Below is a small trained network, with its code and all its weights. Each question gives an input and a target symbol and asks what happens when units are switched off, that is, made to give their printed mean instead of their output.

import numpy as np


def w(rows, s, z=0):
    codes = np.array(rows[::2]) - 128.0
    scale = np.full(codes.shape[1], s)
    scale[-1] = z or s
    return codes * scale


def norm(h):
    return h / np.sqrt((h * h).mean(-1, keepdims=True) + 1e-5)


def f(y):
    return np.maximum(y, 0)


def softmax(a):
    e = np.exp(a - a.max(-1, keepdims=True))
    return e / e.sum(-1, keepdims=True)


def log_softmax(a):
    a = a - a.max(-1, keepdims=True)
    return a - np.log(np.exp(a).sum(-1, keepdims=True))


def net(x, mask):
    ids = ['ΓΘΛΦΨαβδζητ'.index(c) for c in x.split()]
    T = len(ids)
    res = E[ids] + P[:T]
    r = norm(res)
    for j in range(2):
        rows = slice(4 * j, 4 * j + 4)
        q, k, v = (r @ M[0][rows].T for M in (Q, K, V))
        z = softmax(np.where(np.tri(T) > 0, q @ k.T / 4**0.5, -1e9)) @ v
        o = O[0][rows]
        res = res + np.where(mask[j], z, o[:, -1]) @ o[:, :-1]
    y = f(norm(res) @ A[0][:, :-1].T + A[0][:, -1])
    res = res + np.where(mask[2:18], y, B[0][:, -1]) @ B[0][:, :-1]
    return log_softmax(norm(res)[-1] @ U[:, :-1].T + U[:, -1])


Q, K, V, O, A, B = {}, {}, {}, {}, {}, {}
E = w([
[79,93,137,101,69,206,178,121,193,82],'Γ',
[88,174,128,72,170,99,81,182,94,117],'Θ',
[134,95,41,181,98,111,108,182,123,137],'Λ',
[173,182,88,200,170,145,68,73,112,126],'Φ',
[81,190,134,124,148,159,198,97,83,70],'Ψ',
[157,117,178,118,172,162,66,252,136,183],'α',
[163,134,165,155,163,175,200,170,158,153],'β',
[150,177,211,157,137,108,61,127,205,94],'δ',
[144,91,161,183,104,192,113,91,63,77],'ζ',
[56,106,154,114,143,137,153,95,146,186],'η',
[141,143,124,160,183,41,165,62,162,143],'τ',
],0.018)
P = w([
[179,147,160,27,47,90,136,92,173,122],'0',
[135,77,94,126,254,164,96,144,161,4],'1',
[111,83,132,172,196,117,125,157,161,12],'2',
[148,73,225,123,181,88,73,150,74,144],'3',
[131,109,160,118,191,168,91,144,99,123],'4',
[73,120,139,180,132,104,185,180,99,83],'5',
[97,97,181,144,142,115,103,168,99,113],'6',
[79,145,67,162,142,207,101,128,183,90],'7',
[62,131,135,224,74,125,129,188,145,117],'8',
[136,24,161,141,242,155,55,96,149,110],'9',
[49,74,102,204,206,153,146,157,159,60],'10',
],0.0083)
Q[0] = w([
[15,90,108,207,184,138,125,169,209,22],'h0',
[40,153,157,225,218,93,150,148,104,96],'h0',
[84,167,104,209,150,117,82,173,138,116],'h0',
[196,230,56,55,7,64,214,98,88,142],'h0',
[115,84,94,104,253,165,83,135,206,110],'h1',
[61,37,178,205,182,158,77,109,143,118],'h1',
[2,179,42,240,144,159,168,203,166,46],'h1',
[122,52,100,132,228,107,61,126,173,37],'h1',
],0.0057)
K[0] = w([
[158,170,129,72,12,92,130,116,95,193],'h0',
[138,166,117,110,62,119,165,139,144,171],'h0',
[135,130,157,77,81,122,183,106,97,134],'h0',
[84,79,195,171,209,104,130,141,90,108],'h0',
[96,155,73,160,99,137,157,85,164,144],'h1',
[156,208,104,124,95,150,124,126,137,155],'h1',
[106,194,210,202,2,57,146,150,72,186],'h1',
[147,154,96,141,59,179,158,111,151,148],'h1',
],0.0076)
V[0] = w([
[100,98,162,191,196,204,151,168,247,90],'h0',
[80,113,104,115,109,117,201,32,119,160],'h0',
[224,130,154,114,210,177,154,97,82,163],'h0',
[165,156,118,254,106,87,93,122,144,59],'h0',
[152,125,171,151,107,109,22,206,96,78],'h1',
[81,127,201,110,158,100,130,201,141,174],'h1',
[183,183,139,118,160,215,198,197,109,81],'h1',
[143,209,70,153,167,100,131,178,180,132],'h1',
],0.0089)
O[0] = w([
[28,111,84,101,135,129,211,129,119,43,151],'h0',
[149,113,152,77,119,210,141,104,79,201,170],'h0',
[132,2,139,133,62,137,141,122,177,133,136],'h0',
[52,166,95,211,101,101,134,173,112,148,83],'h0',
[105,80,148,74,203,131,71,119,180,122,167],'h1',
[179,96,192,192,214,144,54,164,108,108,114],'h1',
[158,220,142,139,144,165,181,143,202,214,166],'h1',
[177,143,85,121,87,139,128,193,170,73,2],'h1',
],0.0091,0.0068)
A[0] = w([
[121,101,215,100,139,109,118,115,132,128,131],'n0',
[86,37,157,93,79,142,79,142,128,140,54],'n1',
[79,141,96,131,116,80,131,187,201,172,99],'n2',
[216,120,112,89,119,138,112,124,89,175,116],'n3',
[196,123,76,116,162,28,174,77,106,183,11],'n4',
[102,240,111,165,121,125,63,148,92,167,58],'n5',
[118,84,104,184,119,139,107,118,100,105,100],'n6',
[110,77,33,115,127,140,191,184,50,165,184],'n7',
[191,143,126,87,122,154,143,194,110,42,116],'n8',
[182,145,202,142,117,122,134,161,172,123,117],'n9',
[66,141,144,39,99,43,46,128,45,120,79],'n10',
[129,115,158,70,119,152,114,255,108,161,26],'n11',
[189,73,149,47,120,162,117,125,112,122,27],'n12',
[175,192,120,118,34,143,154,113,127,151,3],'n13',
[136,149,156,95,87,210,121,110,105,234,85],'n14',
[98,128,123,210,156,151,130,120,87,172,26],'n15',
],0.0092,0.0055)
B[0] = w([
[76,158,147,139,113,170,161,146,154,96,242],'n0',
[122,39,106,94,130,139,102,124,157,88,196],'n1',
[126,117,110,78,148,110,124,186,128,180,183],'n2',
[85,145,111,167,119,82,116,175,158,145,186],'n3',
[198,79,152,105,103,20,164,144,91,65,134],'n4',
[173,71,62,132,132,222,151,42,167,131,150],'n5',
[114,117,84,119,118,110,117,154,150,176,185],'n6',
[77,138,160,119,2,169,98,102,118,196,182],'n7',
[135,204,106,146,72,136,122,213,97,81,161],'n8',
[96,97,124,126,66,171,53,89,129,132,170],'n9',
[21,110,82,220,167,157,110,155,150,120,156],'n10',
[133,84,85,63,162,180,165,57,73,113,145],'n11',
[109,107,51,92,121,132,100,179,169,151,194],'n12',
[146,138,75,129,208,126,99,99,147,41,132],'n13',
[153,103,111,178,180,149,136,165,106,131,254],'n14',
[87,102,170,152,159,154,137,174,126,151,186],'n15',
],0.0098,0.0064)
U = w([
[93,255,138,53,109,151,148,69,41,115,140],'Γ',
[195,78,142,1,178,146,72,168,82,128,83],'Θ',
[62,205,58,129,168,98,83,191,83,84,19],'Λ',
[141,95,72,26,35,162,192,98,202,56,3],'Φ',
[180,181,31,184,162,135,121,68,134,160,25],'Ψ',
[153,174,219,100,137,109,43,99,185,100,111],'α',
[212,155,164,186,136,160,212,216,173,159,62],'β',
[159,79,123,105,193,45,129,145,152,48,190],'δ',
[61,75,173,102,186,111,115,41,156,220,186],'ζ',
[146,47,167,211,96,155,89,78,15,61,197],'η',
[146,121,72,109,32,83,80,160,94,165,136],'τ',
],0.0075,0.0028)

Each question gives the input, a string of symbols that net reads in full, and the target symbol t.
The units are the heads (4 rows each of Q, K, V and O) and the neurons (one row each of A and B). Each row of codes is followed by its name. A weight is (code - 128) times the scale printed after its matrix; where a second scale follows, it is the last column's (O, A, B and U).
mask holds one flag per unit, heads first, then neurons. A switched-off unit (its flag False) gives its mean, the last column of its rows in O or B, instead of its output. The means were averaged over made-up inputs and are rounded, as every weight is.
A unit's drop is (log p(t) with every unit on - log p(t) with that unit switched off) / (log p(t) with every unit on - log p(t) with every unit switched off).
The circuit of an input: a set's keep is (log p(t) with only the set's units on - log p(t) with every unit switched off) / (log p(t) with every unit on - log p(t) with every unit switched off). Starting from the 12 units with the biggest drops (on a tie, the unit counted first), units are removed one at a time, each time the one whose removal leaves the highest keep (on an exact tie, the one counted first), for as long as the keep stays at least 0.8.
circuit, biggest first: the units of the circuit, biggest drop first
top k neurons: the k neurons with the biggest drops, biggest first
which heads matter: for each layer, one digit per head in row order, 1 if its drop is at least 0.15 and else 0, layers parted by /
drop when u is switched off: that unit's drop, to one decimal
input ζ ζ ζ η δ η ζ Φ τ, target δ: top 3 neurons => n4, n7, n9
input δ η α ζ η β ζ ζ β η ζ, target Λ: circuit, biggest first => h0
input η η Λ ζ Γ Λ β ζ δ η Γ, target Θ: circuit, biggest first => h0, h1
input β η β Ψ Γ Λ ζ δ, target Φ: which heads matter => 10
input η α β, target Θ: which heads matter => 10
input Θ ζ Ψ ζ, target α: which heads matter => 11
input τ β ζ η η β, target η: circuit, biggest first => h1, n9
input ζ ζ Φ β Θ Φ Ψ β β ζ ζ, target β: which heads matter => 01
input Γ Γ ζ, target Γ: circuit, biggest first => h0, h1
input η α ζ ζ ζ Θ, target Θ: top 2 neurons => n12, n11
input Φ η δ Φ ζ, target τ: circuit, biggest first => h1, h0
input Φ δ β, target τ: circuit, biggest first => h1, h0, n7
input ζ ζ ζ δ ζ Θ, target ζ: which heads matter => 00
input η η β ζ β ζ ζ ζ ζ Ψ ζ, target Θ: which heads matter => 10
input ζ Λ ζ ζ Ψ ζ η Λ, target ζ: which heads matter => 01
input ζ β β ζ ζ Γ, target ζ: circuit, biggest first => h1
input δ δ η ζ Ψ ζ Θ ζ, target Λ: which heads matter => 11
input Λ Φ α η α δ β ζ β ζ Θ, target Ψ: circuit, biggest first => h0, n5
input ζ Γ β, target ζ: drop when n2 is switched off => 0.0
input β η ζ Λ ζ ζ τ ζ ζ β β, target Φ: circuit, biggest first => h0
input Λ η β, target Ψ: drop when n5 is switched off => 0.7
input η η η Ψ η δ ζ η β, target Θ: drop when n11 is switched off => 0.1
